Below is a small trained network, with its code and all its weights. Each question gives an input and a class and asks what happens when units are switched off, that is, made to give their printed mean instead of their output.

import numpy as np


def w(rows, s, z=0):
    codes = np.array(rows[::2]) - 128.0
    scale = np.full(codes.shape[1], s)
    scale[-1] = z or s
    return codes * scale


def f(y):
    return np.maximum(y, 0)


def log_softmax(a):
    a = a - a.max(-1, keepdims=True)
    return a - np.log(np.exp(a).sum(-1, keepdims=True))


def net(x, mask):
    res = np.array(x, float).reshape(1, 7) / 4 @ E
    y = f(res @ A[0][:, :-1].T + A[0][:, -1])
    res = res + np.where(mask, y, B[0][:, -1]) @ B[0][:, :-1]
    return log_softmax(res[-1] @ U[:, :-1].T + U[:, -1])


A, B = {}, {}
E = w([
[244,198,106,101,112],'x0',
[127,129,132,122,133],'x1',
[128,130,135,127,130],'x2',
[126,129,125,118,134],'x3',
[102,216,73,203,221],'x4',
[127,130,136,120,134],'x5',
[183,1,130,163,204],'x6',
],0.0088)
A[0] = w([
[122,71,148,126,124,78],'neuron 1',
[103,177,124,144,133,118],'neuron 2',
[125,130,142,132,139,136],'neuron 3',
[146,141,106,177,208,82],'neuron 4',
[139,124,137,120,137,111],'neuron 5',
[147,111,129,122,119,99],'neuron 6',
[234,169,116,113,124,146],'neuron 7',
[200,113,140,112,119,129],'neuron 8',
[128,116,137,149,192,146],'neuron 9',
[131,129,95,149,176,94],'neuron 10',
[89,90,145,109,138,150],'neuron 11',
[85,99,107,127,123,194],'neuron 12',
[112,155,116,133,139,119],'neuron 13',
[143,72,158,129,125,201],'neuron 14',
[151,92,142,121,124,129],'neuron 15',
[81,134,110,111,116,132],'neuron 16',
[112,154,112,156,109,114],'neuron 17',
[29,90,137,142,130,253],'neuron 18',
[170,60,144,105,125,146],'neuron 19',
[67,235,112,154,150,155],'neuron 20',
[152,96,134,119,121,97],'neuron 21',
[95,134,139,145,141,144],'neuron 22',
[180,177,113,130,122,136],'neuron 23',
[157,114,117,175,212,38],'neuron 24',
[147,96,140,143,118,145],'neuron 25',
[103,143,139,94,54,201],'neuron 26',
[96,144,133,144,126,149],'neuron 27',
[91,144,146,74,8,215],'neuron 28',
],0.017,0.0047)
B[0] = w([
[143,110,144,78,86,178],'neuron 1',
[101,151,87,110,101,174],'neuron 2',
[134,123,130,139,121,136],'neuron 3',
[126,180,179,152,214,189],'neuron 4',
[138,121,121,128,125,135],'neuron 5',
[141,111,99,132,124,145],'neuron 6',
[204,231,42,84,188,198],'neuron 7',
[181,103,49,177,139,173],'neuron 8',
[154,112,168,176,132,177],'neuron 9',
[120,132,161,188,152,165],'neuron 10',
[125,104,177,84,102,182],'neuron 11',
[101,101,180,95,109,180],'neuron 12',
[116,134,104,125,112,156],'neuron 13',
[128,79,127,65,87,199],'neuron 14',
[140,100,105,91,103,167],'neuron 15',
[111,109,112,176,133,164],'neuron 16',
[102,148,113,121,110,157],'neuron 17',
[43,5,187,202,62,238],'neuron 18',
[185,57,57,112,93,203],'neuron 19',
[23,182,47,124,58,239],'neuron 20',
[139,106,85,118,120,158],'neuron 21',
[118,106,107,173,130,159],'neuron 22',
[123,215,146,49,110,177],'neuron 23',
[181,136,185,172,221,182],'neuron 24',
[133,102,120,101,105,163],'neuron 25',
[143,155,173,184,200,210],'neuron 26',
[109,113,102,159,123,160],'neuron 27',
[160,143,214,194,243,253],'neuron 28',
],0.031,0.015)
U = w([
[87,76,228,167,181,210],'0',
[238,207,193,152,144,177],'1',
[156,61,154,85,19,2],'2',
[167,94,2,92,114,137],'3',
[53,99,68,176,34,193],'4',
[89,176,55,51,101,29],'5',
],0.0086,0.002)

Each question gives the input, the list of numbers given to net, and the class t.
The units are the neurons (one row each of A and B). Each row of codes is followed by its name. A weight is (code - 128) times the scale printed after its matrix; where a second scale follows, it is the last column's (A, B and U).
mask holds one flag per neuron, in row order. A switched-off neuron (its flag False) gives its mean, the last column of its row in B, instead of its output. The means were averaged over made-up inputs and are rounded, as every weight is.
A unit's drop is (log p(t) with every unit on - log p(t) with that unit switched off) / (log p(t) with every unit on - log p(t) with every unit switched off).
The circuit of an input: a set's keep is (log p(t) with only the set's units on - log p(t) with every unit switched off) / (log p(t) with every unit on - log p(t) with every unit switched off). Starting from the 12 units with the biggest drops (on a tie, the unit counted first), units are removed one at a time, each time the one whose removal leaves the highest keep (on an exact tie, the one counted first), for as long as the keep stays at least 0.8.
units of the circuit, in order: the units of the circuit, biggest drop first
top k neurons: the k neurons with the biggest drops, biggest first
drop when u is switched off: that unit's drop, to one decimal
input [-4,-5,-6,4,3,-8,-7], class 4: units of the circuit, in order : [neuron 20]
input [2,6,4,8,1,0,-5], class 5: units of the circuit, in order : [neuron 20; neuron 18]
input [-5,-2,-2,-2,0,2,3], class 2: top 2 neurons : [neuron 28; neuron 26]
input [1,2,6,7,-8,2,1], class 3: top 3 neurons : [neuron 19; neuron 18; neuron 8]
input [7,7,-8,4,0,-8,0], class 1: top 3 neurons : [neuron 20; neuron 19; neuron 23]
input [1,-6,6,4,7,-5,-6], class 5: top 2 neurons : [neuron 18; neuron 23]
input [4,-3,-7,5,0,4,7], class 3: top 2 neurons : [neuron 28; neuron 19]
input [3,-1,3,-5,1,-3,5], class 1: top 2 neurons : [neuron 20; neuron 24]
input [0,-4,0,3,1,-4,-6], class 4: top 2 neurons : [neuron 20; neuron 7]
input [8,-6,2,7,5,-8,0], class 5: top 2 neurons : [neuron 28; neuron 20]
input [-3,-8,-5,1,-3,3,1], class 2: drop when neuron 4 is switched off : 0.1
input [8,6,5,4,2,6,-1], class 5: drop when neuron 28 is switched off : 0.1
input [0,2,-5,4,7,1,-4], class 4: drop when neuron 27 is switched off : 0.0
input [1,-3,7,3,6,-6,2], class 1: units of the circuit, in order : [neuron 18]
input [3,-3,-6,-4,2,0,8], class 1: drop when neuron 24 is switched off : 0.1
